Below are the code and all the weights of a small trained network. Each question names an input and a class and asks about switching units off, where a switched-off unit gives its printed mean instead of its output.

import numpy as np


def w(rows, s, z=0):
    codes = np.array(rows[::2]) - 128.0
    scale = np.full(codes.shape[1], s)
    scale[-1] = z or s
    return codes * scale


def f(y):
    return y / 2 * (1 + np.tanh(0.7978845608 * (y + 0.044715 * y**3)))


def log_softmax(a):
    a = a - a.max(-1, keepdims=True)
    return a - np.log(np.exp(a).sum(-1, keepdims=True))


def net(x, mask):
    res = np.array(x, float).reshape(1, 6) / 4 @ E
    y = f(res @ A[0][:, :-1].T + A[0][:, -1])
    res = res + np.where(mask, y, B[0][:, -1]) @ B[0][:, :-1]
    return log_softmax(res[-1] @ U[:, :-1].T + U[:, -1])


A, B = {}, {}
E = w([
[64,250,194,115,131,92,142,108,178,142],'x0',
[85,56,157,182,186,90,75,131,108,123],'x1',
[251,91,163,87,159,151,91,173,160,35],'x2',
[144,67,64,116,184,121,190,228,162,209],'x3',
[126,136,84,249,93,189,246,105,154,41],'x4',
[57,118,108,105,116,145,120,163,50,80],'x5',
],0.011)
A[0] = w([
[72,95,141,140,110,91,115,151,105,176,127],'n1',
[41,182,147,179,148,100,141,87,119,126,140],'n2',
[169,185,114,108,65,185,155,87,136,90,228],'n3',
[140,126,146,150,61,193,131,111,88,66,255],'n4',
[211,62,153,96,155,93,83,120,97,122,165],'n5',
[133,186,145,116,130,143,171,85,166,160,174],'n6',
[137,65,61,106,182,89,128,182,151,196,213],'n7',
[94,176,255,127,99,22,7,75,109,99,158],'n8',
[109,60,102,99,172,150,156,166,127,166,80],'n9',
[161,55,147,118,230,114,23,124,106,89,158],'n10',
[184,163,208,136,114,92,142,130,223,175,184],'n11',
[139,109,61,157,95,169,112,119,130,130,114],'n12',
[149,168,65,118,72,151,112,118,179,150,87],'n13',
],0.01,0.0042)
B[0] = w([
[143,114,147,145,177,127,126,158,86,92,171],'n1',
[91,192,95,171,219,116,164,131,178,73,199],'n2',
[144,105,173,110,44,187,184,70,109,151,200],'n3',
[196,81,110,147,78,210,219,61,88,138,193],'n4',
[121,163,61,85,57,32,155,46,164,72,200],'n5',
[121,218,135,126,96,98,100,94,133,105,179],'n6',
[199,72,9,163,65,78,109,202,144,228,224],'n7',
[177,113,231,77,184,29,149,145,143,191,251],'n8',
[166,46,132,134,177,139,160,158,31,124,180],'n9',
[208,106,94,18,100,96,159,1,184,70,212],'n10',
[105,173,97,155,72,139,76,93,209,57,198],'n11',
[129,64,87,140,125,124,207,86,97,195,157],'n12',
[159,169,137,87,110,164,122,120,130,174,157],'n13',
],0.0089,0.019)
U = w([
[77,175,250,157,229,99,75,155,111,167,102],'0',
[68,110,121,160,183,224,167,101,112,68,107],'1',
[38,210,115,189,163,183,153,163,94,127,61],'2',
[151,71,117,85,197,73,159,136,113,139,115],'3',
[148,161,156,58,118,164,157,44,161,84,255],'4',
[125,187,66,128,141,96,49,116,196,96,52],'5',
[157,68,126,146,93,191,130,160,54,162,75],'6',
],0.011,0.0029)

Each question gives the input, the list of numbers given to net, and the class t.
The units are the neurons (one row each of A and B). Each row of codes is followed by its name. A weight is (code - 128) times the scale printed after its matrix; where a second scale follows, it is the last column's (A, B and U).
mask holds one flag per neuron, in row order. A switched-off neuron (its flag False) gives its mean, the last column of its row in B, instead of its output. The means were averaged over made-up inputs and are rounded, as every weight is.
A unit's drop is (log p(t) with every unit on - log p(t) with that unit switched off) / (log p(t) with every unit on - log p(t) with every unit switched off).
The circuit of an input: a set's keep is (log p(t) with only the set's units on - log p(t) with every unit switched off) / (log p(t) with every unit on - log p(t) with every unit switched off). Starting from the 12 units with the biggest drops (on a tie, the unit counted first), units are removed one at a time, each time the one whose removal leaves the highest keep (on an exact tie, the one counted first), for as long as the keep stays at least 0.8.
units of the circuit, in order: the units of the circuit, biggest drop first
unit that matters most: the unit with the biggest drop
k most important neurons: the k neurons with the biggest drops, biggest first
drop when u is switched off: that unit's drop, to one decimal
input [4,-2,-3,2,6,5], class 1: units of the circuit, in order => (n10 n8)
input [7,-4,-5,2,-2,-5], class 5: unit that matters most => n11
input [4,5,3,-8,-4,4], class 3: 4 most important neurons => (n8 n10 n11 n3)
input [-3,-3,8,8,-5,-4], class 5: units of the circuit, in order => (n5 n11)
input [4,7,7,8,-3,-2], class 5: 3 most important neurons => (n11 n8 n5)
input [7,4,4,0,-1,2], class 0: units of the circuit, in order => (n8 n4 n7)
input [5,2,-3,-2,6,-3], class 2: units of the circuit, in order => (n10 n2)
input [-4,3,-5,2,7,-2], class 6: units of the circuit, in order => (n11 n8)
input [2,1,-2,-3,4,1], class 1: units of the circuit, in order => (n10 n5 n2)
input [-3,-1,8,3,-4,-3], class 5: 3 most important neurons => (n7 n3 n4)
input [-2,3,-3,7,-1,-3], class 6: units of the circuit, in order => (n8 n7)
input [-2,5,-3,7,1,-5], class 6: units of the circuit, in order => (n8 n7)
input [-5,2,-8,1,0,8], class 6: 3 most important neurons => (n8 n10 n5)
input [7,5,-1,7,-2,-5], class 5: units of the circuit, in order => (n11)
input [3,-4,-4,-5,-2,2], class 0: units of the circuit, in order => (n10 n8)
input [8,-8,-3,0,-8,-3], class 0: units of the circuit, in order => (n8 n10)
input [-7,3,4,-1,-3,7], class 4: 3 most important neurons => (n10 n5 n8)
input [-7,0,-6,-7,-7,-4], class 3: 2 most important neurons => (n8 n11)
input [-2,2,7,4,8,-6], class 6: units of the circuit, in order => (n10 n2 n8)
input [-1,8,-8,-3,5,6], class 1: unit that matters most => n4
input [7,2,1,3,-4,1], class 0: 2 most important neurons => (n8 n5)
input [2,-8,-6,-7,-5,5], class 0: 2 most important neurons => (n8 n10)
input [6,3,-1,0,6,5], class 1: 2 most important neurons => (n7 n4)
input [4,0,-2,-1,7,3], class 1: 2 most important neurons => (n10 n8)
input [5,4,3,0,0,7], class 0: 2 most important neurons => (n7 n5)
input [-2,8,7,2,-8,-8], class 4: 3 most important neurons => (n10 n5 n11)
input [2,4,-7,2,-3,4], class 0: most important neuron => (n10)
input [6,-7,-8,2,-5,-2], class 5: drop when n11 is switched off => 0.4
